Below is a small trained network, with its code and all its weights. Each question gives an input and a target symbol and asks what happens when units are switched off, that is, made to give their printed mean instead of their output.

import numpy as np


def w(rows, s, z=0):
    codes = np.array(rows[::2]) - 128.0
    scale = np.full(codes.shape[1], s)
    scale[-1] = z or s
    return codes * scale


def norm(h):
    return h / np.sqrt((h * h).mean(-1, keepdims=True) + 1e-5)


def softmax(a):
    e = np.exp(a - a.max(-1, keepdims=True))
    return e / e.sum(-1, keepdims=True)


def log_softmax(a):
    a = a - a.max(-1, keepdims=True)
    return a - np.log(np.exp(a).sum(-1, keepdims=True))


def net(x, mask):
    ids = ['ΔΠΣΦαβεζω'.index(c) for c in x.split()]
    T = len(ids)
    res = E[ids] + P[:T]
    u = 0
    for l in range(3):
        r = norm(res)
        for j in range(2):
            rows = slice(2 * j, 2 * j + 2)
            q, k, v = (r @ M[l][rows].T for M in (Q, K, V))
            z = softmax(np.where(np.tri(T) > 0, q @ k.T / 2**0.5, -1e9)) @ v
            o = O[l][rows]
            res = res + np.where(mask[u + j], z, o[:, -1]) @ o[:, :-1]
        u += 2
    return log_softmax(norm(res)[-1] @ U[:, :-1].T + U[:, -1])


Q, K, V, O = {}, {}, {}, {}
E = w([
[94,168,251],'Δ',
[112,137,122],'Π',
[154,123,103],'Σ',
[181,135,149],'Φ',
[186,120,127],'α',
[149,123,126],'β',
[108,149,133],'ε',
[160,118,138],'ζ',
[196,47,198],'ω',
],0.021)
P = w([
[159,127,112],'0',
[125,79,112],'1',
[219,151,242],'2',
[82,77,107],'3',
[126,138,206],'4',
[250,119,218],'5',
[55,80,101],'6',
[161,206,47],'7',
],0.018)
Q[0] = w([
[80,114,151],'0.h0',
[107,102,81],'0.h0',
[30,248,107],'0.h1',
[164,212,132],'0.h1',
],0.012)
K[0] = w([
[146,12,25],'0.h0',
[69,116,78],'0.h0',
[62,254,180],'0.h1',
[128,203,244],'0.h1',
],0.0078)
V[0] = w([
[138,215,102],'0.h0',
[51,136,111],'0.h0',
[80,254,169],'0.h1',
[180,89,185],'0.h1',
],0.0091)
O[0] = w([
[200,190,1,86],'0.h0',
[223,125,119,52],'0.h0',
[254,117,107,2],'0.h1',
[117,181,154,204],'0.h1',
],0.0058,0.0088)
Q[1] = w([
[162,162,248],'1.h0',
[185,89,118],'1.h0',
[80,102,105],'1.h1',
[157,223,160],'1.h1',
],0.015)
K[1] = w([
[201,23,243],'1.h0',
[207,216,132],'1.h0',
[234,215,53],'1.h1',
[116,2,163],'1.h1',
],0.0088)
V[1] = w([
[155,92,102],'1.h0',
[150,186,164],'1.h0',
[140,62,188],'1.h1',
[6,165,116],'1.h1',
],0.017)
O[1] = w([
[60,77,165,75],'1.h0',
[91,148,7,148],'1.h0',
[223,168,150,255],'1.h1',
[98,245,146,222],'1.h1',
],0.011,0.0059)
Q[2] = w([
[79,112,174],'2.h0',
[2,119,104],'2.h0',
[207,151,109],'2.h1',
[120,120,167],'2.h1',
],0.025)
K[2] = w([
[174,139,9],'2.h0',
[84,77,37],'2.h0',
[138,184,253],'2.h1',
[180,114,118],'2.h1',
],0.015)
V[2] = w([
[172,255,65],'2.h0',
[139,85,21],'2.h0',
[187,160,202],'2.h1',
[215,112,100],'2.h1',
],0.016)
O[2] = w([
[149,164,9,185],'2.h0',
[114,44,83,2],'2.h0',
[228,177,139,228],'2.h1',
[165,46,110,108],'2.h1',
],0.016,0.0091)
U = w([
[189,91,98,119],'Δ',
[94,128,170,137],'Π',
[73,171,182,54],'Σ',
[133,99,123,254],'Φ',
[146,98,143,251],'α',
[89,189,117,84],'β',
[143,101,140,197],'ε',
[171,143,67,116],'ζ',
[229,106,247,2],'ω',
],0.013,0.0023)

Each question gives the input, a string of symbols that net reads in full, and the target symbol t.
The units are the heads (2 rows each of Q, K, V and O). Each row of codes is followed by its name. A weight is (code - 128) times the scale printed after its matrix; where a second scale follows, it is the last column's (O and U).
mask holds one flag per head, layer by layer. A switched-off head (its flag False) gives its mean, the last column of its rows in O, instead of its output. The means were averaged over made-up inputs and are rounded, as every weight is.
A unit's drop is (log p(t) with every unit on - log p(t) with that unit switched off) / (log p(t) with every unit on - log p(t) with every unit switched off).
The circuit of an input: a set's keep is (log p(t) with only the set's units on - log p(t) with every unit switched off) / (log p(t) with every unit on - log p(t) with every unit switched off). Starting from all 6 units, units are removed one at a time, each time the one whose removal leaves the highest keep (on an exact tie, the one counted first), for as long as the keep stays at least 0.8.
circuit, biggest first: the units of the circuit, biggest drop first
most important unit: the unit with the biggest drop
heads that matter: for each layer, one digit per head in row order, 1 if its drop is at least 0.15 and else 0, layers parted by /
drop of u: that unit's drop, to one decimal
input ω ω β Π β β Φ, target ω: circuit, biggest first : (1.h1 1.h0)
input ω ζ ζ Π, target ω: most important unit : 1.h0
input Δ ω ζ β ω ω Φ Σ, target ω: heads that matter : 00 / 01 / 10
input β ζ α α β Σ ω, target β: circuit, biggest first : (1.h1 0.h0 2.h0)
input ζ ε ε β α α ε, target ζ: heads that matter : 00 / 10 / 10
input Δ Φ Σ, target ζ: heads that matter : 01 / 10 / 10
input ζ Δ ζ ε ζ ε Φ, target ζ: heads that matter : 01 / 00 / 10
input ω ε ω Δ ω α Δ, target ω: circuit, biggest first : (2.h1 1.h1)
input ζ Π Φ Φ Δ Π Π, target ζ: circuit, biggest first : (1.h0 2.h0)
input Δ Δ β ε β, target ζ: heads that matter : 01 / 11 / 10
input ω ζ ζ Σ, target ω: heads that matter : 00 / 11 / 00
input Σ Σ ε ζ α ε ω, target Σ: circuit, biggest first : (1.h1 0.h0)
input ζ Π ω ε ω ζ Δ, target ζ: circuit, biggest first : (2.h0 1.h0)
input Δ Σ ζ ω, target Δ: most important unit : 1.h0
input Π Σ ω ζ ω α Φ β, target ω: heads that matter : 10 / 00 / 10
input ω Σ β Π, target ω: circuit, biggest first : (1.h0 1.h1)
input β α ζ Σ ω Σ ω, target β: circuit, biggest first : (0.h0 1.h1 2.h0)
input ω β Φ Π Φ ε ε, target ω: circuit, biggest first : (1.h0 1.h1)
input ω β Φ ζ, target ω: circuit, biggest first : (1.h1 1.h0)
input Π Π Φ ω ω β Π ε, target ω: most important unit : 2.h0
input ω ζ Φ Δ, target ω: circuit, biggest first : (1.h1 2.h1)
input Δ ω ω Δ, target ζ: circuit, biggest first : (1.h0 2.h0 0.h1)
input ω ω ε Φ, target ω: heads that matter : 00 / 01 / 11
input ζ ω Π Δ Φ Δ ω, target ζ: heads that matter : 00 / 10 / 10
input ζ ω ζ ζ β Σ ω, target ζ: drop of 1.h1 : 0.0
input ω ζ ζ Σ ζ ω α, target ω: drop of 1.h1 : 0.1
input Σ ω ω β Π ω ω, target Σ: most important unit : 0.h0
input Σ ε ω Σ ω Σ β α, target ω: drop of 1.h1 : 0.0
